Here is a tiny trained network, its code and every weight. The questions are about switching its units off for an input and a class, where a switched-off unit gives its printed mean instead of its output.

import numpy as np


def w(rows, s, z=0):
    codes = np.array(rows[::2]) - 128.0
    scale = np.full(codes.shape[1], s)
    scale[-1] = z or s
    return codes * scale


def f(y):
    return np.maximum(y, 0)


def log_softmax(a):
    a = a - a.max(-1, keepdims=True)
    return a - np.log(np.exp(a).sum(-1, keepdims=True))


def net(x, mask):
    res = np.array(x, float).reshape(1, 7) / 4 @ E
    y = f(res @ A[0][:, :-1].T + A[0][:, -1])
    res = res + np.where(mask, y, B[0][:, -1]) @ B[0][:, :-1]
    return log_softmax(res[-1] @ U[:, :-1].T + U[:, -1])


A, B = {}, {}
E = w([
[138,42,50,198,78,160,69],'x0',
[113,87,177,70,120,138,107],'x1',
[205,123,153,108,74,103,57],'x2',
[139,109,65,75,82,202,121],'x3',
[189,62,113,113,179,148,107],'x4',
[91,146,149,149,156,204,35],'x5',
[84,145,2,92,145,104,54],'x6',
],0.0099)
A[0] = w([
[120,108,120,122,254,133,118,85],'neuron 1',
[142,100,174,161,174,141,65,170],'neuron 2',
[126,124,206,117,214,35,132,170],'neuron 3',
[164,121,74,85,178,100,177,150],'neuron 4',
[189,69,132,125,52,190,117,11],'neuron 5',
[122,116,121,121,70,139,134,89],'neuron 6',
[91,162,197,147,170,99,159,84],'neuron 7',
[108,198,205,102,154,132,143,165],'neuron 8',
[111,173,112,138,156,172,39,117],'neuron 9',
[45,179,61,163,146,152,69,185],'neuron 10',
[115,109,169,188,121,147,144,98],'neuron 11',
[99,153,95,142,128,130,109,111],'neuron 12',
[88,117,82,113,109,144,133,121],'neuron 13',
[155,135,87,133,110,168,119,103],'neuron 14',
[116,51,100,139,108,166,149,127],'neuron 15',
[124,166,105,105,51,67,184,179],'neuron 16',
[180,151,107,157,151,104,112,141],'neuron 17',
[111,189,182,99,130,151,152,207],'neuron 18',
[111,136,160,198,148,162,152,149],'neuron 19',
[117,146,184,230,115,142,163,219],'neuron 20',
[153,133,119,95,178,176,126,128],'neuron 21',
[106,220,205,96,135,157,157,230],'neuron 22',
[149,168,177,124,207,95,120,97],'neuron 23',
[92,144,86,119,147,48,124,243],'neuron 24',
[89,123,157,107,90,153,107,104],'neuron 25',
[75,149,111,95,143,43,120,77],'neuron 26',
[93,68,104,126,123,94,217,162],'neuron 27',
[112,172,125,134,48,67,165,138],'neuron 28',
[147,27,35,191,63,153,93,191],'neuron 29',
[169,105,154,128,93,99,86,172],'neuron 30',
[149,165,195,141,121,74,154,126],'neuron 31',
[164,135,148,142,58,132,114,195],'neuron 32',
[140,144,136,205,163,160,162,104],'neuron 33',
[85,148,87,157,159,137,95,29],'neuron 34',
[116,63,102,125,134,101,231,125],'neuron 35',
[125,99,127,70,83,124,127,145],'neuron 36',
[146,110,85,119,115,155,106,98],'neuron 37',
[122,135,169,177,69,177,90,155],'neuron 38',
[192,157,107,111,133,127,80,251],'neuron 39',
[81,115,79,135,32,183,130,135],'neuron 40',
[125,227,124,116,110,75,104,125],'neuron 41',
[98,158,96,140,143,127,107,140],'neuron 42',
[109,154,198,143,141,81,153,161],'neuron 43',
[162,97,172,131,74,142,98,70],'neuron 44',
[137,97,99,98,57,145,137,112],'neuron 45',
],0.013,0.0029)
B[0] = w([
[146,123,152,142,168,125,121,175],'neuron 1',
[136,190,135,112,149,113,178,177],'neuron 2',
[171,153,102,120,110,91,85,217],'neuron 3',
[121,118,112,166,101,137,143,181],'neuron 4',
[183,165,130,101,124,71,131,199],'neuron 5',
[141,152,128,126,165,102,152,153],'neuron 6',
[152,116,156,73,136,106,109,201],'neuron 7',
[121,201,123,27,82,168,90,209],'neuron 8',
[98,95,80,169,138,117,121,184],'neuron 9',
[49,20,56,175,123,128,96,212],'neuron 10',
[133,156,116,133,152,128,180,165],'neuron 11',
[98,102,134,136,97,107,92,158],'neuron 12',
[134,127,74,134,118,138,160,166],'neuron 13',
[140,103,134,111,119,83,131,161],'neuron 14',
[171,132,79,83,102,129,110,178],'neuron 15',
[65,176,153,174,143,119,160,194],'neuron 16',
[98,134,141,131,107,126,127,151],'neuron 17',
[91,181,121,75,105,186,117,196],'neuron 18',
[154,152,107,126,163,154,140,171],'neuron 19',
[155,160,150,151,254,185,187,198],'neuron 20',
[84,99,131,140,159,147,98,156],'neuron 21',
[113,184,138,60,91,182,100,223],'neuron 22',
[160,169,107,82,98,149,109,184],'neuron 23',
[90,129,146,170,106,130,148,190],'neuron 24',
[143,154,105,107,127,136,129,154],'neuron 25',
[118,153,147,142,97,112,155,180],'neuron 26',
[193,103,82,174,109,127,167,190],'neuron 27',
[59,135,248,157,157,52,157,184],'neuron 28',
[154,187,124,77,153,159,118,251],'neuron 29',
[135,119,165,147,166,121,136,179],'neuron 30',
[108,116,119,134,153,82,91,196],'neuron 31',
[159,141,162,87,200,110,142,177],'neuron 32',
[116,170,112,168,167,154,135,165],'neuron 33',
[48,101,107,112,147,108,62,167],'neuron 34',
[167,109,17,173,98,143,133,193],'neuron 35',
[127,159,117,157,169,148,124,167],'neuron 36',
[133,143,144,110,142,77,123,169],'neuron 37',
[174,150,104,145,124,129,128,182],'neuron 38',
[103,118,140,123,149,133,125,174],'neuron 39',
[182,135,83,107,125,122,126,193],'neuron 40',
[87,125,141,157,95,97,93,181],'neuron 41',
[85,129,133,140,103,118,114,163],'neuron 42',
[154,146,132,115,191,67,81,199],'neuron 43',
[165,122,126,127,145,93,139,178],'neuron 44',
[151,152,129,140,163,118,124,176],'neuron 45',
],0.0093,0.017)
U = w([
[33,117,144,190,221,72,93,164],'0',
[165,222,208,82,155,93,127,199],'1',
[167,109,183,144,100,96,74,66],'2',
[81,147,44,109,105,173,42,129],'3',
[131,115,125,163,83,125,140,8],'4',
[54,156,144,166,7,72,132,6],'5',
[170,210,94,165,177,205,206,86],'6',
[197,122,47,180,138,72,136,152],'7',
],0.011,0.0024)

Each question gives the input, the list of numbers given to net, and the class t.
The units are the neurons (one row each of A and B). Each row of codes is followed by its name. A weight is (code - 128) times the scale printed after its matrix; where a second scale follows, it is the last column's (A, B and U).
mask holds one flag per neuron, in row order. A switched-off neuron (its flag False) gives its mean, the last column of its row in B, instead of its output. The means were averaged over made-up inputs and are rounded, as every weight is.
A unit's drop is (log p(t) with every unit on - log p(t) with that unit switched off) / (log p(t) with every unit on - log p(t) with every unit switched off).
The circuit of an input: a set's keep is (log p(t) with only the set's units on - log p(t) with every unit switched off) / (log p(t) with every unit on - log p(t) with every unit switched off). Starting from the 12 units with the biggest drops (on a tie, the unit counted first), units are removed one at a time, each time the one whose removal leaves the highest keep (on an exact tie, the one counted first), for as long as the keep stays at least 0.8.
circuit, biggest first: the units of the circuit, biggest drop first
most important unit: the unit with the biggest drop
k most important neurons: the k neurons with the biggest drops, biggest first
drop of u: that unit's drop, to one decimal
input [-3,0,-4,-7,3,5,5], class 3: circuit, biggest first	neuron 28; neuron 20
input [6,-3,-4,-8,-6,4,-6], class 6: circuit, biggest first	neuron 20
input [2,-3,-3,-7,1,7,-7], class 6: 2 most important neurons	neuron 20; neuron 33
input [-1,-3,4,-3,2,0,3], class 0: 2 most important neurons	neuron 8; neuron 22
input [3,-3,-5,-2,7,3,2], class 0: 2 most important neurons	neuron 8; neuron 22
input [3,5,0,-5,-6,-6,5], class 5: 2 most important neurons	neuron 20; neuron 26
input [7,2,-7,0,4,-1,-1], class 7: 2 most important neurons	neuron 22; neuron 18
input [-2,4,-2,5,7,2,2], class 7: 2 most important neurons	neuron 22; neuron 8
input [8,-6,2,0,0,8,-1], class 7: 4 most important neurons	neuron 22; neuron 8; neuron 18; neuron 38
input [0,3,-3,-2,3,3,4], class 0: 2 most important neurons	neuron 8; neuron 22
input [2,7,6,6,4,7,1], class 1: 2 most important neurons	neuron 29; neuron 35
input [2,-8,-8,5,-5,-1,-1], class 7: 2 most important neurons	neuron 10; neuron 22
input [-3,3,-7,0,-1,-6,-2], class 6: 2 most important neurons	neuron 35; neuron 27
input [-6,-3,-3,-4,-5,6,1], class 3: most important unit	neuron 10
input [-6,5,-4,-4,2,-1,6], class 3: drop of neuron 20	0.1
input [2,-3,5,4,-3,3,0], class 7: drop of neuron 8	0.1
input [7,2,6,-7,8,1,7], class 0: drop of neuron 40	0.1
